Each row is followed by one of two labels, saying whether the row has a hidden trait. Each part has a new trait and two new labels.
(in the rows, 100 means zero)
[101 102  98  96 104 109  94  99 116  95 110  97 114  95 106  98 106  97
  98 105 105 104  98 112  90 103 111 101  95  97 106 122 103 107  84 103
  97  98  86 103 101  76  78 101  91  69 113  86  93  99  96]	<33>
[ 96  96 100  95 104 100 105 103 115  98  92  94  95 104  39 100 103  99
  95 103  99 106 101  75  89 120 107 101 127  83 102  95  93  91  77 101
  95  97  81 102 111  72  44 104  99  68  98  83  90 116  61]	<29>
[100 107  99  99  99 100 101 101 107  96  88 101  93  94 119  83 102 105
  84 106 104 102 100  86  97  93  94 101 101 100  96 109 102 105  89 104
  98 100  94  94  90  94  87 101  99  88 102  90  98 101  99]	<33>
[100 109  97  98 106 120  97 102  79  80 104 106  76  92 118  84 114 100
  84  94 109 100  99  90  98  57 106  99  95 104 109  80  95 108  93  93
 101  98 115  69  98 100 144 100  99 103 109  85 100  97 105]	<29>
[100 103 107  99 101  83  99 100  90  96  82  97  90  90 123  86  95 104
  91 102 101  93  99  89 101 104  99 100  94 105  91  99  99 105 114  95
 100 100  97  79  98 110  82 104  98 106  97  92 101  96 100]	<29>
[101 103 101  98  99 108  95 100 115  95  90 102  90 101 114  82 103 104
 104  92 102  98  99  82  96 108  99 101  95  98  98 122 114 108  90 100
  98  99 105 101 105  89  73 100  97  94 111 102  96  97 103]	<33>
[103 122  99  99  87 150  92 103 107  94  93 134  86  95 116  51 105 108
  90  70 114  93  96  92 103  62  99 101  80 106 107  93 117 132  96 100
 102  99 122  94  87  96 113  96  96 115 119  91  98  86 116]	<33>
[100 111  98  97  97 117  97  98 106  93  94 107  89  91 115  80 105 103
  77  89 109  98  99  90  99  86 102 100  97 102 106  89 105 109  90 100
  99  99 117  86  92  95  93  99 100 100 109  91  98  98 102]	<33>
[100 105 102  97  99  96  97 102 109  96  78  97  92  99 108  80  99 103
  90  96 105  96  99  80  93 107 102 101 102 100  96 102 102 107  89 100
  98 100  91  95  99  91  34 103  96  83  98  88  92  99  90]	<29>
[ 99 107 103 108  94  98 104 104 109  98  71 105  99  95 110  83  91 107
 106  87 104  93  99  85 101 116  93 106  98 102  96 126 108 100 102  99
  98 102  98  96  88 107  99 103  91 103  93  99 106  98 101]	<33>
[101 115 104  94  85  72  95 104 102 107  90 103  92 102 110  91 102 108
  73  99 104  99 100  46  92 114  92 100  99  99  95  96 114 106  89 100
  97  99 116  89  97  85  55 100  95 120  98  91  89  97 100]	<33>
[105 119 103  96  94 102  92  99 108  98  88  96  95  87 127  78 101 102
  93  91 113 100  97  99  94  83 105  99  94  99  83 136 118 112  87 103
  99  97  93  94 100  92  59  99  88  91 114  83  89  90  89]	<29>
[103 103 114  98 109  68 100  95 100 102 112  91  40  91 144  98 103  99
  79 124  97  98 102  85 106  96  90 101  94  98  79 136  98 103  88  98
  96  99  89  78 110 109  71 102 100  94 106  91 104  97  99]	<29>
